Here is a tiny trained network, its code and every weight. The questions are about switching its units off for an input and a class, where a switched-off unit gives its printed mean instead of its output.

import numpy as np


def w(rows, s, z=0):
    codes = np.array(rows[::2]) - 128.0
    scale = np.full(codes.shape[1], s)
    scale[-1] = z or s
    return codes * scale


def norm(h):
    return h / np.sqrt((h * h).mean(-1, keepdims=True) + 1e-5)


def f(y):
    return np.maximum(y, 0)


def log_softmax(a):
    a = a - a.max(-1, keepdims=True)
    return a - np.log(np.exp(a).sum(-1, keepdims=True))


def net(x, mask):
    res = np.array(x, float).reshape(1, 8) / 4 @ E
    u = 0
    for l in range(2):
        y = f(norm(res) @ A[l][:, :-1].T + A[l][:, -1])
        res = res + np.where(mask[u : u + 10], y, B[l][:, -1]) @ B[l][:, :-1]
        u += 10
    return log_softmax(norm(res)[-1] @ U[:, :-1].T + U[:, -1])


A, B = {}, {}
E = w([
[150,178,159,40,173,119,176],'x0',
[15,142,108,81,81,127,132],'x1',
[107,214,6,143,100,73,90],'x2',
[116,158,154,79,147,117,173],'x3',
[223,114,152,170,192,84,168],'x4',
[138,51,155,164,107,145,152],'x5',
[165,154,122,120,116,197,64],'x6',
[91,142,147,125,132,121,137],'x7',
],0.0024)
A[0] = w([
[142,97,91,67,87,131,151,166],'L0N1',
[81,215,90,115,163,73,118,65],'L0N2',
[90,114,69,178,60,166,72,54],'L0N3',
[127,145,144,70,150,248,133,35],'L0N4',
[48,173,102,26,76,149,97,187],'L0N5',
[177,191,81,129,138,152,72,162],'L0N6',
[70,84,190,75,122,157,168,141],'L0N7',
[254,82,149,199,148,90,144,49],'L0N8',
[152,239,22,117,141,60,90,2],'L0N9',
[140,161,205,2,125,184,73,9],'L0N10',
],0.0039,0.0021)
B[0] = w([
[116,173,181,174,133,74,67,162],'L0N1',
[196,147,94,119,98,103,135,199],'L0N2',
[17,97,61,197,89,186,103,191],'L0N3',
[100,253,113,81,168,168,22,165],'L0N4',
[210,79,174,194,208,142,143,254],'L0N5',
[64,90,184,97,116,71,217,208],'L0N6',
[161,159,125,74,73,37,98,199],'L0N7',
[180,124,182,120,201,231,157,219],'L0N8',
[140,209,27,123,106,6,238,228],'L0N9',
[174,208,144,36,115,184,11,180],'L0N10',
],0.0035,0.0034)
A[1] = w([
[187,101,168,207,221,190,166,31],'L1N1',
[190,110,185,126,188,185,190,83],'L1N2',
[75,86,81,209,74,175,96,5],'L1N3',
[52,94,87,208,111,154,80,25],'L1N4',
[204,141,149,33,252,116,196,115],'L1N5',
[60,99,213,90,91,30,150,2],'L1N6',
[72,112,109,222,110,136,63,23],'L1N7',
[174,106,186,158,194,160,121,114],'L1N8',
[100,109,90,250,79,167,82,65],'L1N9',
[233,76,175,187,151,217,135,120],'L1N10',
],0.0039,0.0021)
B[1] = w([
[201,78,123,137,185,155,153,196],'L1N1',
[154,94,106,197,161,123,99,199],'L1N2',
[1,82,96,176,57,216,65,171],'L1N3',
[98,125,86,143,65,206,127,171],'L1N4',
[77,90,122,155,87,167,81,254],'L1N5',
[145,47,221,120,82,62,142,152],'L1N6',
[61,109,88,161,87,180,130,165],'L1N7',
[165,150,69,171,164,167,161,190],'L1N8',
[45,78,104,92,78,186,119,183],'L1N9',
[150,144,127,145,205,120,188,218],'L1N10',
],0.0049,0.0041)
U = w([
[147,208,194,30,152,191,32,113],'0',
[15,70,78,169,51,212,108,136],'1',
[104,40,255,89,83,34,151,2],'2',
[132,222,43,118,124,19,192,191],'3',
[213,60,141,197,236,184,175,184],'4',
],0.0091,0.0014)

Each question gives the input, the list of numbers given to net, and the class t.
The units are the neurons (one row each of A and B). Each row of codes is followed by its name. A weight is (code - 128) times the scale printed after its matrix; where a second scale follows, it is the last column's (A, B and U).
mask holds one flag per neuron, layer by layer. A switched-off neuron (its flag False) gives its mean, the last column of its row in B, instead of its output. The means were averaged over made-up inputs and are rounded, as every weight is.
A unit's drop is (log p(t) with every unit on - log p(t) with that unit switched off) / (log p(t) with every unit on - log p(t) with every unit switched off).
The circuit of an input: a set's keep is (log p(t) with only the set's units on - log p(t) with every unit switched off) / (log p(t) with every unit on - log p(t) with every unit switched off). Starting from the 12 units with the biggest drops (on a tie, the unit counted first), units are removed one at a time, each time the one whose removal leaves the highest keep (on an exact tie, the one counted first), for as long as the keep stays at least 0.8.
units of the circuit, in order: the units of the circuit, biggest drop first
top k neurons: the k neurons with the biggest drops, biggest first
top k neurons in layer l: the k neurons of layer l with the biggest drops, biggest first
drop when u is switched off: that unit's drop, to one decimal
input [4,-6,-5,7,-6,8,-2,2], class 2: units of the circuit, in order : [L0N7 L1N6]
input [5,-6,-5,4,-7,1,-6,1], class 2: units of the circuit, in order : [L0N7]
input [8,-5,-3,-7,-4,4,4,1], class 0: units of the circuit, in order : [L0N10 L0N4]
input [5,8,-1,7,2,-4,-6,2], class 2: units of the circuit, in order : [L1N6 L0N9]
input [7,7,-1,-8,2,0,-1,-5], class 0: top 3 neurons in layer 0 : [L0N7 L0N10 L0N8]
input [-4,-7,6,4,-2,4,8,-8], class 1: top 2 neurons : [L0N3 L0N5]
input [3,-8,0,-3,-4,-4,7,-7], class 0: top 4 neurons : [L0N5 L0N4 L0N10 L1N1]
input [0,4,6,8,-7,-2,8,3], class 3: top 2 neurons : [L0N9 L1N5]
input [6,8,-5,3,-8,6,3,-2], class 0: top 2 neurons : [L0N10 L0N4]
input [1,4,2,-5,7,-3,-3,-6], class 3: top 2 neurons in layer 0 : [L0N9 L0N5]
input [8,-6,0,0,-4,-1,-1,-7], class 0: top 2 neurons : [L0N5 L0N10]
input [-6,5,0,5,3,-2,-8,2], class 2: top 2 neurons : [L1N6 L0N9]
input [-3,-8,1,7,-8,-5,-2,-6], class 3: drop when L0N9 is switched off : 1.1
input [8,8,-4,1,8,7,1,8], class 2: top neuron : [L0N7]
